What each symbol does to the units:
PH: !>MJ, %>QQ, ^>SD, ~>RG, $>SR
RL: !>SR, %>PH, ^>RG, ~>LH, $>HN
NL: !>ZJ, %>FJ, ^>CF, ~>HJ, $>NT
CQ: !>NB, %>QL, ^>SZ, ~>QF, $>JG
RJ: !>NS, %>QN, ^>JJ, ~>JC, $>RT
RR: !>DG, %>RH, ^>PN, ~>DL, $>DN
NM: !>BN, %>FL, ^>RT, ~>CT, $>BS
QQ: !>HJ, %>HN, ^>SM, ~>SD, $>MJ
JG: !>BF, %>NB, ^>TD, ~>DT, $>MN
RT: !>JF, %>NS, ^>FL, ~>NM, $>ZF
DT: !>ML, %>TD, ^>JG, ~>HL, $>SQ
SB: !>GH, %>MT, ^>CG, ~>SF, $>SZ
DL: !>RD, %>PN, ^>RR, ~>DH, $>BD
PN: !>RP, %>DD, ^>RH, ~>RR, $>RD
MT: !>DT, %>QF, ^>GD, ~>CG, $>GH
BL: !>BD, %>DL, ^>DH, ~>TH, $>DD
BD: !>MM, %>RD, ^>DN, ~>SC, $>TQ
RP: !>JJ, %>TQ, ^>QZ, ~>DG, $>JC
SQ: !>BL, %>ML, ^>MN, ~>TJ, $>RF
SZ: !>NJ, %>GH, ^>QL, ~>CQ, $>TD
MQ: !>SM, %>LH, ^>PP, ~>PF, $>SD
DD: !>TQ, %>BD, ^>SC, ~>RH, $>RP
SM: !>NL, %>GP, ^>HN, ~>QQ, $>ZN
TD: !>GT, %>NJ, ^>NB, ~>JG, $>ML
CF: !>SF, %>LZ, ^>FJ, ~>NL, $>LL
GD: !>JG, %>CQ, ^>QF, ~>MT, $>HL
ZF: !>RL, %>JF, ^>BN, ~>BS, $>PP
PM: !>RT, %>RJ, ^>JC, ~>MM, $>CT
RF: !>DD, %>BL, ^>TH, ~>QP, $>PN
DH: !>DN, %>RR, ^>DL, ~>BL, $>SC
LL: !>CQ, %>SF, ^>ZJ, ~>NT, $>GD
MN: !>DH, %>BF, ^>ML, ~>SQ, $>TH
BS: !>LH, %>BN, ^>ZF, ~>FH, $>MQ
TJ: !>TH, %>MN, ^>SQ, ~>NJ, $>QP
RG: !>CZ, %>SD, ^>PH, ~>RL, $>GP
LZ: !>CG, %>HD, ^>QR, ~>FJ, $>SF
GT: !>PN, %>RF, ^>QP, ~>BF, $>DL
QN: !>FH, %>CT, ^>HP, ~>JJ, $>NS
BN: !>RG, %>FD, ^>JF, ~>ZF, $>LH
PP: !>HN, %>RL, ^>LH, ~>MQ, $>QQ
CG: !>HL, %>GD, ^>MT, ~>SB, $>QL
SF: !>QL, %>CG, ^>SB, ~>ZJ, $>CQ
QP: !>RH, %>TH, ^>RF, ~>GT, $>RR
FL: !>FD, %>BT, ^>NS, ~>RT, $>BN
NB: !>QP, %>TJ, ^>NJ, ~>TD, $>BF
JF: !>PH, %>PF, ^>FD, ~>BN, $>RL
MJ: !>HD, %>HJ, ^>ZN, ~>CZ, $>LZ
JC: !>FL, %>JJ, ^>RJ, ~>PM, $>NM
BF: !>RR, %>QP, ^>GT, ~>ML, $>DH
DN: !>PM, %>DG, ^>RD, ~>BD, $>SL
RH: !>QZ, %>SC, ^>DD, ~>PN, $>DG
NT: !>QF, %>ZJ, ^>LL, ~>HD, $>MT
HN: !>CF, %>SR, ^>GP, ~>SM, $>HJ
QL: !>TJ, %>HL, ^>GH, ~>SZ, $>NB
SL: !>CT, %>PM, ^>MM, ~>TQ, $>QN
HL: !>MN, %>JG, ^>DT, ~>GH, $>TJ
HP: !>BS, %>NM, ^>CT, ~>QN, $>BT
ZN: !>NT, %>NL, ^>HJ, ~>MJ, $>QR
JJ: !>BT, %>HP, ^>QN, ~>RJ, $>FL
TH: !>SC, %>DH, ^>BL, ~>RF, $>RH
QR: !>MT, %>NT, ^>HD, ~>LZ, $>SB
BT: !>MQ, %>BS, ^>FH, ~>NS, $>FD
NS: !>PF, %>FH, ^>BT, ~>FL, $>JF
ZJ: !>SZ, %>SB, ^>SF, ~>LL, $>QF
LH: !>GP, %>RG, ^>RL, ~>PP, $>SM
HD: !>GD, %>LL, ^>NT, ~>QR, $>CG
GH: !>SQ, %>DT, ^>HL, ~>QL, $>NJ
ML: !>DL, %>GT, ^>BF, ~>MN, $>BL
SR: !>LZ, %>MJ, ^>CZ, ~>GP, $>CF
HJ: !>LL, %>CF, ^>NL, ~>ZN, $>HD
TQ: !>HP, %>MM, ^>SL, ~>QZ, $>JJ
SC: !>SL, %>DN, ^>BD, ~>DD, $>QZ
SD: !>ZN, %>SM, ^>QQ, ~>PH, $>CZ
FH: !>PP, %>ZF, ^>BS, ~>BT, $>PF
QZ: !>QN, %>SL, ^>TQ, ~>RP, $>RJ
DG: !>RJ, %>QZ, ^>RP, ~>RD, $>PM
RD: !>JC, %>RP, ^>DG, ~>DN, $>MM
GP: !>FJ, %>CZ, ^>SR, ~>HN, $>NL
FJ: !>SB, %>QR, ^>LZ, ~>CF, $>ZJ
MM: !>NM, %>JC, ^>PM, ~>SL, $>HP
FD: !>SD, %>MQ, ^>PF, ~>JF, $>RG
NJ: !>RF, %>SQ, ^>TJ, ~>NB, $>GT
PF: !>QQ, %>PP, ^>MQ, ~>FD, $>PH
CT: !>ZF, %>RT, ^>NM, ~>HP, $>FH
CZ: !>QR, %>ZN, ^>MJ, ~>SR, $>FJ
QF: !>TD, %>SZ, ^>CQ, ~>GD, $>DT

The rows follow the links: the fewer symbols apart two units are, the more alike their rows tend to be.

Each row is also shifted at random along 3 hidden directions that mean nothing.

Rows with their units:
[  74   -6    3   30  -52  -15   25   32  -41   52  -40  -68  -93  -53   -4  -32  -30   -8  -78  -24   17  -31  -12  -25   54  -14   64   -3   22   41    4    8  -21   -5   15   32  -42   37   -7   -9   -6  -18    0   53   25  -16   -9  -39  -26  -38   48  -29    9   19    8   -7  -63   37   23]; unit MT
[  89   39   -1    5   27   26  -17   46   31  -15   20   39  -20   -7   -2  -40    6  -58  -16   10  -41    6   20   -6  -11  -28  -90   25  -13   -8  -20  -18  -90  -47  -15   21   34   50   40    4  -41    6  -22   -6  -30  -24   28   16   22   33   21    7   31   30   81  -11  -16  -16    3]; unit DD
[ -53  -77  -18  -39    6   88   37   86  116 -143   19  116   35  -36   21   91  -80  -33  -24  115   56  -62  -15 -121   24   -4   -4   -7   47 -113    2  -74   -6  -15  -44   42  117   28   -2  -20  118  -91   38 -108    6  -60    1  -70  -28   67   18  -34  -80  -32   35   21  111   33  -67]; unit NS
[ -52  -42    3  -39   24   -7   38   18   47   10  -24   97   58   -1  -28   16  -12   13   30   35   49  -10   20  -27  -32   20  -33  -32   32  -47    2   58   11   -6    5  -34    4   -7  -51   20    7  -76   39   -2   74  -12  -35   22  -22   15  -19  -18  -28   -8  -86   16   15   39   20]; unit JJ
[  57    6  -12  -40  -16   10   26   46   39   53  -45   63    0  -33  -51  -40  -46  -70  -48   42   34  -12   24  -76   17   16  -40   -1   50   -7  -14   56  -74  -19   -4    6   11   45    3    0  -45  -80    3   63   22   -1  -13  -20  -59   14   25  -66  -19   39  -10   -6  -51   66   51]; unit DG
[  53   -8   -1   53  -18  -31   13  -18  -22  -19   16  -58  -81  -16   -4   -6   22   37  -14  -60  -21  -19    4   51   40  -38   32   -3  -19   33   22  -30   16   -3   -6    9    1    9    5    2   -4   46    7  -21   -2  -28  -15   14   28  -10   24   13   17  -14   26    5  -25  -19  -53]; unit NT
[  -5   30   22    5   50    5  -13   55    8   30  -30   62   -1    1    9  -15  -56   10   25   13   22   53   30  -54   16  -34  -11   20  -35  -35  -27  -19  -30  -45   47   57    4  -19   28  -13   19  -56   -1  -18   65  -47   -5    3    4   -7   15   -9  -10  -13   -2   16   25   -2   18]; unit BL
[  93  -24   -3  -26   15   15   -8   22   62  -41   25   86   11  -19    7   40   57  -12   15   14   -4  -60  -23   16  -53   15  -59   11   14  -22   12   24  -18  -13  -29  -51   39   23  -54   32    2    1   -1  -16  -29   17   34   60   16   54  -30    1  -13   35   36   22  -17  -60  -20]; unit QN
[  30  -23  -29  -17  -44  -25   -2  -43   -1   45  -31  -25  -22  -24  -42   19  -12   34  -33  -24   54  -45  -12   16   43   49   61   -4   -1   -6   26    6   60   30  -27  -23  -38  -11  -30  -20   23  -26  -14   46   18   46  -57   12  -23   -9  -30  -45  -41    0  -50   -1  -36   20   -7]; unit CZ
[  79  -27  -25   42  -31  -31   11    1   -2  -15   10  -31  -85  -33   -4    5    9   53  -23  -67    2  -47    7   47   41  -21   38    1  -36    7   42  -30   11  -16  -16   22  -14   15  -22   -3   24    8    5  -24   23  -32  -28   28   21   -6    9    0    3  -14   24   -1  -33  -23  -57]; unit QR
[ -76    5   10  -21   15    4   13   33    6   50  -59   46   16    2  -32   23  -80   36   21   36   61   57   47  -74   52  -25   52   27  -17   -6  -30   45  -21  -24   68   56   10  -71   35  -19   45  -73   39   -5   69  -13   12  -30  -10   -9   -1  -62  -33  -41  -34   44   36   49   22]; unit BF
[  42  -19  -22   36  -41   32   13   41   -3  -42    5  -47  -97  -50   14  -11  -32  -10  -68   -8   -9  -43  -15  -20   50  -33   58   11   10   18   14  -51  -25  -12   -9   45   12   31   17  -16   34    8    2   -9  -26  -27   13  -50   -8   -3   52  -19   -9   14   78   -5  -24   12  -26]; unit SB
[  79   -2   -8   57   -8  -65  -32  -59  -51    8   17  -57  -57    2    6   -3   71   73   23  -92  -41  -11  -19  106    1   -8   24    2  -60   40   26  -19   56    9  -10  -23  -41   -6  -20    8  -13   91  -26  -11   -7   17  -12   75   46  -27  -18   34    9    2   10    4  -44  -78  -40]; unit FJ
[  43   15  -19  -16  -14   15  -20   45  -26   37    3  -32  -63  -41   42   -6   42   -5  -52  -26    0  -36   17   21  -28   17   26   26   -4   35   22   39  -61  -27    1   31  -45  -27  -32   17   30    2   -3   42  -12   -1   40    9    5   10  -12   11   47   28   70  -18  -69   -3   42]; unit HL
[ -25  -28  -22  -37  -76  -45   41  -63  -12   66  -54  -40   22   18  -71    0  -32   14  -35   -4   73  -21   17   15   53   47   43  -43   36    0   25   47   41   52  -18  -23  -53   -1  -10  -15  -15  -52   30   51   49   39  -82  -26  -39  -18  -26  -63  -10  -39 -113  -17  -19   69   16]; unit HN
[ 106  -32  -32  -26  -69  -28    1  -43   -6   71  -37  -27  -21  -21  -49   24   -1   19  -52  -40   56  -59  -30   28   41   56   56  -10   12   13   37   23   49   17  -44  -24  -45   11  -32  -15    0  -17  -13   67    1   63  -48    9  -28  -13  -45  -59  -38   14  -32   -1  -58   13   -9]; unit SR
[ -23   43   23   18  -23  -47    6  -15  -88   97  -34  -97  -38   -3    6  -50    9   10   -9  -54   -9   32    1   20   -8   -2   52  -18    3   63  -12   53    8   15   53   -9  -96  -15  -19    8  -38   17   -4   85   38    7    5   -8  -17  -68   19   17   51   15  -52  -22  -63   24   68]; unit SZ
[ 128  -14  -12   38  -37  -48   12  -17  -27   19    4  -57 -100  -38  -22  -22   27   44  -29  -83   -5  -48   -5   57   60  -23   24   -5  -21   40   34   -7   -2  -21  -12   -3  -28   40  -22    7  -12   17   12    3   25   -9  -32   43   25  -20   13  -11   24   -2   17   16  -53  -25  -44]; unit HD
[ -36    2   -8  -20   45   40  -32    7   43  -48   19   65   62   -2   16   -6   31  -38   32   40  -49   14  -32  -24  -80    4  -50   32    4   -7  -15   14    7   13   -4  -48   49  -19  -17   12   -5   23  -48   16  -77   25   41   15  -28   43  -21   15  -33   59   42  -16   -5  -28    6]; unit SL
[ 112   -6   -7  -21   36   29  -47   14   34  -33   36   64   12   -4   26   36   95  -16   22    2  -46  -38  -45   29  -91   26  -64   24   -7    0   11   25  -14   -8  -32  -66   19   13  -61   21   -5   37  -29   13  -66   36   57   78   17   42  -41   30  -22   71   72    3  -45  -88  -13]; unit RJ
[  27   -4  -16  -37   11   41  -17   41   51   -1  -19   83   26  -32   -1   -5   -8  -63  -25   49   16  -22  -15  -66  -48   32  -31   21   36  -20   -1   25  -30  -11  -22  -20   28   13  -25    3  -13  -40  -21   39  -35   14   19  -12  -48   42   -4  -21  -41   64   40  -10  -32   11   29]; unit TQ
[ -66  -17   38   25   40   28  -17  -19    6 -107   41    6   62   41   54   32  -19  -20   51   43  -33   16  -50  -43  -20  -12   -9  -12   17  -59  -31  -89   72   22   -5  -22   52   31   27  -14   23   36  -17  -68  -37  -12   14  -31    0   -1   13   48  -36  -16   -6    1  106  -33  -29]; unit ZF
[  27  -31   16  -31    5   -2   36   21   53  -17    2   74   35   -4  -26   34   13   17   31   23   25  -30   -2    6  -11    7  -38  -18   27  -26   -2   38   -4  -11   -9  -51   23   12  -56   19   -1  -38   30  -17   40   -1  -11   39    3   29  -14   -6  -25   -6  -42   30   14   -9   -6]; unit HP
[  29   41   15   17   48    9  -22   38    6    6    5   48  -13   11   16  -38  -12   -6   21    0  -26   42   31  -18   -7  -30  -59   23  -33  -20  -24  -28  -55  -49   21   37   17   19   42    7  -13  -11  -13  -19   19  -43   15   16   17   12   20   27   26    1   26   -3   11  -16    6]; unit RR
[   9   14   15  -28  -34  -44   29  -66  -33   45    9  -64   23   46   -9  -28   23  -17  -22  -25    2  -14    2   54    5   47  -35  -64   38   -7   17   -6   22   35  -43  -31  -65   54    0   16  -49    4    8   15   36   17  -50   -5   -2  -34   -9   26   49  -24  -94  -37   -7   25   21]; unit RL
[  27   -3  -13  -32   -1   29   13   51   56   25  -32   85   16  -42  -26   -9  -33  -73  -42   56   22  -12    5  -87  -22   32  -21   13   41  -31  -11   40  -44   -6   -4  -17   33   26  -16   -4   -1  -75  -15   45  -10   14   -7  -25  -61   28   11  -43  -36   52    8   -6  -29   56   34]; unit QZ
[ 139  -15    8  -39   -5  -27   10   22   25   85  -46   76   -1  -24  -29  -10   26  -21  -14   -9   33  -36  -17  -22  -34   43  -39   -5   34    1   -5   75  -14  -31  -12  -69  -37   42  -68   22  -45  -56  -16   80   38   40  -19   57  -36    6  -30  -50  -27   74  -38   15  -81  -10   50]; unit PM
[  51    2    5  -26  -25    3   -2   41   12   64  -50   28  -16  -20  -48   28  -48   30  -10    8   64   14   49  -36   58   -7   50   41  -16   15  -22   57  -51  -50   46   50   -1  -44   12  -10   28  -61   30   25   44   24   19   -1   -5   -9   -4  -65  -13  -18    2   57  -18   21   18]; unit ML
[  29   -1  -20  -29  -25   44  -11   89   -6   27   -2    2  -78  -79   48    4   -6  -32 -100   -3   30  -67   27  -38  -19   29   40   22    7    4   34   12  -75  -37  -12   58  -40  -17  -50    7   68  -50    9   33    9  -23   15  -22  -23   13   -1  -15   24   40   73  -16  -54   19   33]; unit GH
[ -12   32    1    6   40   19    8   55   32   -5   12   60   -1   -3    6  -42  -31  -30    1   37  -17   33   42  -41   -8  -29  -74    9   -7  -29  -12  -13  -72  -49   13   44   38   32   41    3   -9  -42    0  -31   17  -53    1  -15    9   20   32    4   25   -2   29  -11   15   35   11]; unit RH

Start here and follow the symbols in turn, left to right. Where do you end up?
Answers are names.
[-173  -29  -48   -2  -16   23  -12  -59   11  -74   23  -21   63   17   -1   39  -12   23   18   36    5    4   -5   19   -9   26   45    1    0  -16   20  -34   65   80  -31    3   33  -67   14  -20   50   18   -3  -41  -60   21  -20  -47  -13   19  -35    5  -36  -42  -12  -37   61   20  -39]
! $ $ ~ ~: MT
[-109    1  -17  -27  -36   -5   25  -70   -9  -22   34  -46   54   50  -20    3    5  -13   -7   20   -3   -6    7   42   -2   40   -5  -31   22  -11   26  -13   40   66  -40  -15   -1   -8   12   -3   -7   14   19  -16  -21   16  -38  -37  -12   -8  -32   12   25  -47  -46  -30   37   43   -8]
! ! ^ %: SF
[ -95  -22  -35  -33  -32   21    5  -39   28  -48   32  -18   39   19  -12   30   -6  -20  -32   37   19  -39    2   21    7   53    6  -14   23  -16   37  -25   28   57  -54   10   16  -15   11  -16   27    3   13  -23  -45    9  -25  -49   -9   21  -30   -1    1  -28  -11  -31   30   40  -23]
% ! ^ ~: CF
[  60  -40    0  -14   24   33    1    9   68 -101   41   67   30   11    7   63   46    1   41   37  -23  -37  -36   14  -36   -6  -52    6    8  -20    2  -22   -9  -10  -39  -47   77   15  -22    9   15   29    2  -56  -61    8   44   42   26   53  -19   29  -22    8   56   27   44  -58  -59]
^ ~ $ ~: FH
[ -70   39   26   16   29  -35    1  -59  -22   43  -32   -9   83   55  -49  -63   20  -23   61   10  -42   87   -9    2  -43  -20  -50  -18   12   48  -47   66   16   47   44  -60   -3   -9   17    1 -122   39  -23   66  -25   49   10    9  -23  -21   10   10   13   24  -64  -12  -19   27   59]
$ ~ %: RJ
[  41  -42  -36    0  -25  -25    1    2   10   32  -23   11  -63  -48  -15   25  -25   55  -41  -39   57  -65    4   14   43   16   71   -1  -20  -30   37  -10   40   -2  -20   22  -35   -5  -47  -12   74  -57    3    9   64  -16  -64   19  -18   -7  -18  -43  -42    4  -35    2  -20    8  -27]
! ^ %: CG
[ 136   -4   33   23    9   23  -27  -23    6  -91   40   -1   20   26   35   53   58  -25   29   -3  -57  -14  -83    9  -20  -19  -35   10   -2    3  -32  -68   43  -13  -32  -63   50   68   17   -6  -24   86  -34  -24  -87   39   58   29   34   12   -1   30  -28   40   72   28   34  -90  -45]
! $ ~: SD
[ -21   28   -5   18    6   18  -36   17  -50    5   16  -57  -41  -32   70  -10   40  -23  -33  -27  -37   -6   -9   22  -34    6   27   30  -16   42   10   -1  -32    2    7   27  -42  -37  -25    8   28   43  -22   25  -54   -1   55   -4    5  -10    2   34   36   40   81  -21  -50  -27   32]
$ % ~ ^ %: MN
[  56   31    9   12   49   13  -38   59   10   12   -8   56  -22  -18   28  -16  -24   -8   14   -5  -10   27   12  -41    1  -23  -34   39  -34  -24  -19  -33  -50  -60   19   54   16   10   32   -5   22  -29  -21  -16   19  -32   18   27   14   14   12   -5    1   29   48    6    6  -24    4]
$ % ^: RD
[  16  -10   -5   54  -36  -12   17   -4  -29  -29    5  -78  -76  -30    0  -19   -4    5  -23  -37  -23  -15   -8    8   48  -47   49   -1   -3   36   12  -25    6   -2    4   25   10   20   16  -14    3   40   10  -12  -28  -25   -3  -29    9  -16   49    3   16   -6   43   -1  -15    7  -34]
! % $ %: MN
[  27  -49   -3  -17   14   69    9   51   78 -128   26   70   24  -11   24   78  -46  -30    2   70   20  -51  -41  -77   14   -2   -1    0   35  -61   -7  -79   10  -17  -36   -3   84   47    7  -10   68  -23   14  -79  -20  -30   12  -37  -12   46    8  -17  -77   -3   42   30   82  -15  -58]
$ % ~ %: PP
[ 192   32    8    0  -17  -14   17   30    9   83  -21   24  -38  -14  -47  -62   11  -42  -46  -22   -7   -3   21  -11   24   -1  -73    5   19   22  -19   37  -97  -60    1   -5   -4   83   19   14  -90  -26   -5   62   21    9   -2   37   -7    3   30  -37   49   47   17   -5  -75   17   42]
~ ~: RH
[ -18   15  -12  -23  -12   19   -8   32  -16   33   10  -28  -23  -15   26    6   36    4  -25   -9    6  -10   30   35  -13   16   12   32   -9   33   19   43  -69  -10   10   35  -26  -66  -19   17   29    6   24   16  -19   -3   42   -5   16   12  -15   18   56   -8   48   -5  -38   -9   27]
^ ! % %: BL
[ -90  -30  -46  -36  -21   42   12  -16   39  -71   52   -6   28    8   21   17  -10  -46  -48   41   12  -49    5    6   -2   63  -21  -15   33  -52   45  -62    0   43  -82   16   18   10    1   -3   48   -8   14  -45  -43   -1  -27  -48   -9   34  -17    8   11  -31   21  -45   43   41  -30]
^ ! % %: FJ
[-100   -6  -11   65   -5    1   16  -13  -20  -76   31  -64  -34   -3   21   -2  -13   24   10   -4  -49   10    5   23   24  -58   40   -2  -22   20   14  -48   21   17   11   33   37  -20   33   -8   15   59   13  -57  -32  -46    3  -38   20  -10   41   40   16  -40   34  -10   35    4  -52]
^ ! ^ $: NJ
[ -80   22   -8   -7    0    4   -8    7  -24   16   21  -37   10    4   18    6   51   28   13   -7   -9   26   31   51  -31   -6   19   34  -20   52   17   51  -50    3   29   26  -13  -92   -4   13   14   37   31   -1  -31    1   58    5   23   19  -24   36   63  -22   29    2  -12   -8   24]
! ! ^ !: QZ
